Small tables with named rows and columns. After each table, cells are looked up by row and column.

kar =
columns: didip, kufa, zeted, pogapev
fef: [27962, 15107, 22900, 83]
dopob: [-33554, -28926, 26794, -71094]
mela: [-11182, -14944, -14513, -17616]
feviz: [38612, -31173, -29810, -23405]
dosaro: [-26178, 13016, -18094, 56635]
vemog: [-15827, -16667, -16275, -11938]

didip of dopob = -33554
zeted of feviz = -29810
kufa of vemog = -16667
kufa of dopob = -28926
didip of feviz = 38612
didip of mela = -11182
didip of dosaro = -26178
pogapev of dosaro = 56635
pogapev of vemog = -11938
pogapev of dopob = -71094
zeted of dopob = 26794
zeted of fef = 22900
didip of fef = 27962
pogapev of fef = 83
kufa of feviz = -31173

veger.tsv
	gotibe	vofodof	sol	sav
zoladaf	5.1	3.3	-2.6	4.1
penovam	-3.5	1.1	-0.7	1.4
taf	-4.6	1.0	1.3	0.1
sifutop	-6.4	0.4	3.3	-0.3
sifigav	-7.5	-0.4	4.0	-1.4
vonub	-7.5	-0.2	4.4	-1.2
rodud	-6.8	1.2	4.9	-2.3
tikos	-7.6	-1.9	2.4	-3.3
zupiz	-7.7	-0.2	5.3	-2.0
vepur	-7.3	-1.4	2.7	-3.1
maz	-7.7	-0.5	3.7	-2.5

vofodof of vepur = -1.4
sol of vonub = 4.4
vofodof of zoladaf = 3.3
gotibe of maz = -7.7
sav of vonub = -1.2
vofodof of vonub = -0.2
vofodof of maz = -0.5
gotibe of taf = -4.6
gotibe of penovam = -3.5
sol of zupiz = 5.3
gotibe of vonub = -7.5
sol of maz = 3.7
gotibe of sifigav = -7.5
vofodof of sifutop = 0.4
sol of rodud = 4.9
sol of sifigav = 4.0

vek
columns: pul, bak, seb, gugobur
kag: [0.85, -0.36, -0.49, 0.52]
lipiti: [-0.03, -0.36, -0.05, -0.43]
renom: [0.24, 0.10, 0.47, -0.24]
mas: [0.47, 0.60, -0.31, 0.63]
poditi: [0.22, -0.23, 0.35, 0.06]
taban: [0.75, 0.49, 0.85, 0.00]
kupepav: [0.19, 0.43, -0.51, -0.23]
samiti: [0.00, -0.01, -0.37, -0.05]
nenumam: [0.53, 0.78, -0.37, -0.05]
burom: [0.36, 0.31, 0.45, -0.36]
rud: [0.64, 0.16, 0.14, -0.06]

What is the gugobur of renom in vek? -0.24
What is the bak of nenumam in vek? 0.78
What is the bak of renom in vek? 0.10
What is the seb of poditi in vek? 0.35
What is the gugobur of kag in vek? 0.52
What is the bak of poditi in vek? -0.23
What is the gugobur of kupepav in vek? -0.23
What is the seb of rud in vek? 0.14
What is the gugobur of burom in vek? -0.36
What is the bak of mas in vek? 0.60
What is the pul of samiti in vek? 0.00
What is the pul of nenumam in vek? 0.53
What is the pul of mas in vek? 0.47
What is the bak of rud in vek? 0.16
What is the pul of taban in vek? 0.75

Table gak
|  | zevul | nunimet | fuf | kitat | ver |
|---|---|---|---|---|---|
| voko | 77615 | 66637 | 30038 | 29364 | 15938 |
| beke | 91126 | 22865 | 13014 | 83353 | 35916 |
| vezubeb | 53052 | 84438 | 70399 | 52599 | 44861 |

voko, kitat -> 29364
voko, fuf -> 30038
vezubeb, ver -> 44861
beke, kitat -> 83353
beke, nunimet -> 22865
beke, zevul -> 91126
beke, fuf -> 13014
vezubeb, fuf -> 70399
beke, ver -> 35916
voko, nunimet -> 66637
vezubeb, zevul -> 53052
vezubeb, kitat -> 52599
vezubeb, nunimet -> 84438
voko, ver -> 15938
voko, zevul -> 77615

fim
columns: kad, vufa, gogu, rop, todes, nusur, vonapo, rin, mazo, lipi
lagu: [2844, 2708, 2271, 5147, 8922, 3891, 2740, 6110, 1588, 2143]
lan: [2935, 7172, 3175, 1761, 5514, 1736, 6664, 4872, 1083, 4969]
gulup: [6283, 6793, 4806, 5724, 3648, 6873, 6032, 2549, 9613, 5407]
vova: [4839, 7624, 3280, 2179, 3798, 6445, 8527, 3149, 831, 4554]
pef: [3857, 9092, 2430, 3495, 7799, 4517, 3272, 6000, 4895, 4294]

todes of lan is 5514
rop of vova is 2179
rop of lan is 1761
lipi of pef is 4294
gogu of lagu is 2271
rin of lagu is 6110
lipi of gulup is 5407
gogu of lan is 3175
vonapo of gulup is 6032
rin of lan is 4872
kad of vova is 4839
vufa of lagu is 2708
mazo of pef is 4895
rop of pef is 3495
vonapo of lan is 6664

melol
         remufim  zipu  pogabu  beze  vel  zalunol  memif  der  bufako  tus
mupo         103    74      74    93    2       87    151  148      93   77
lun          110    51     146   192  130       89     36   68     147  135
pufib         71   134      78    28  137      116    140   99     118   76
nibar        144   140     104    92   65      127    120  135      48  103
zugepod       82    95      70    84  109       85    116   77     136   68
puguz        103    45     113   181   88       43     44   86     136   68

pufib, pogabu -> 78
lun, bufako -> 147
puguz, zalunol -> 43
pufib, zalunol -> 116
pufib, memif -> 140
pufib, der -> 99
puguz, beze -> 181
nibar, memif -> 120
mupo, vel -> 2
pufib, vel -> 137
zugepod, der -> 77
zugepod, pogabu -> 70
mupo, zalunol -> 87
lun, remufim -> 110
puguz, zipu -> 45
mupo, pogabu -> 74
mupo, tus -> 77
lun, beze -> 192
lun, memif -> 36
Row with the largest bufako: lun

Table bobivod
columns: mimomi, tig, zuf, fupupav, naf, fus, kan, pir, meronap
nipepi: [92, 174, 111, 154, 106, 213, 219, 151, 85]
dimus: [109, 117, 102, 43, 145, 119, 160, 88, 33]
fir: [167, 57, 188, 201, 171, 244, 195, 139, 151]
tes: [121, 108, 141, 109, 39, 67, 9, 147, 163]
surob: [159, 64, 11, 38, 181, 22, 93, 56, 71]
getokal: [106, 233, 61, 57, 166, 114, 227, 109, 31]
povu: [220, 112, 100, 106, 225, 85, 137, 107, 141]
gemoza: [233, 112, 242, 192, 134, 236, 180, 193, 177]

What is the naf of povu in bobivod? 225
What is the kan of povu in bobivod? 137
What is the kan of gemoza in bobivod? 180
What is the meronap of tes in bobivod? 163
What is the fupupav of nipepi in bobivod? 154
What is the mimomi of tes in bobivod? 121
What is the tig of tes in bobivod? 108
Which row has the largest zuf? gemoza

nibi
cols = romulez, divilo, foli, ruzi, lam, rebafe, kipore
kizut: [89, 90, 65, 110, 134, 198, 51]
kob: [89, 90, 59, 76, 156, 108, 110]
piz: [85, 90, 126, 140, 3, 106, 84]
pek: [98, 90, 84, 110, 86, 12, 53]

divilo of kob = 90
lam of piz = 3
ruzi of kob = 76
ruzi of pek = 110
rebafe of kob = 108
lam of kob = 156
divilo of kizut = 90
divilo of piz = 90
romulez of piz = 85
foli of kob = 59
divilo of pek = 90
foli of pek = 84
kipore of pek = 53
rebafe of pek = 12
Which row has the largest foli? piz

daz
|  | vol | paf | terab | bopida | bik |
|---|---|---|---|---|---|
| potatu | 767 | 49919 | 69347 | 26128 | 19604 |
| feni | 33567 | 64761 | 31013 | 51736 | 34770 |
| pururi | 51032 | 16537 | 34862 | 30006 | 77178 |
| val | 5389 | 51829 | 31890 | 48406 | 22744 |
| gafipud | 35675 | 21662 | 35704 | 34280 | 53972 |

paf of pururi = 16537
paf of feni = 64761
bopida of val = 48406
terab of pururi = 34862
terab of potatu = 69347
bopida of potatu = 26128
bik of pururi = 77178
bopida of feni = 51736
bopida of gafipud = 34280
bik of gafipud = 53972
terab of gafipud = 35704
paf of val = 51829
vol of potatu = 767
terab of feni = 31013
Row with the largest paf: feni

bifira
columns: rigik, lun
kudit: [100, 131]
nila: [138, 153]
nar: [153, 137]
firose: [130, 109]
zad: [135, 106]
karu: [193, 186]
gatud: [62, 109]
latonu: [188, 201]
nem: [124, 147]
zup: [226, 178]
taveri: [188, 113]

nem, lun => 147
zad, rigik => 135
taveri, rigik => 188
latonu, rigik => 188
karu, rigik => 193
taveri, lun => 113
nar, lun => 137
nila, lun => 153
nila, rigik => 138

tulope:
         zefase  zageno  guk
bef          99     190   28
zenores       5      76  158
rovalam     138     118  164
tofol       173      90  140
genuzo       40      26  153
vod           9     197   64
zesita      113      43  178
figemi      117     122  150
sabef        53      75  230

What is the zageno of zesita in tulope? 43
What is the zefase of zenores in tulope? 5
What is the guk of genuzo in tulope? 153
What is the guk of figemi in tulope? 150
What is the zageno of rovalam in tulope? 118
What is the guk of rovalam in tulope? 164
What is the guk of sabef in tulope? 230
What is the guk of zesita in tulope? 178
What is the zefase of zesita in tulope? 113
What is the zageno of zenores in tulope? 76
What is the zageno of bef in tulope? 190
What is the guk of bef in tulope? 28

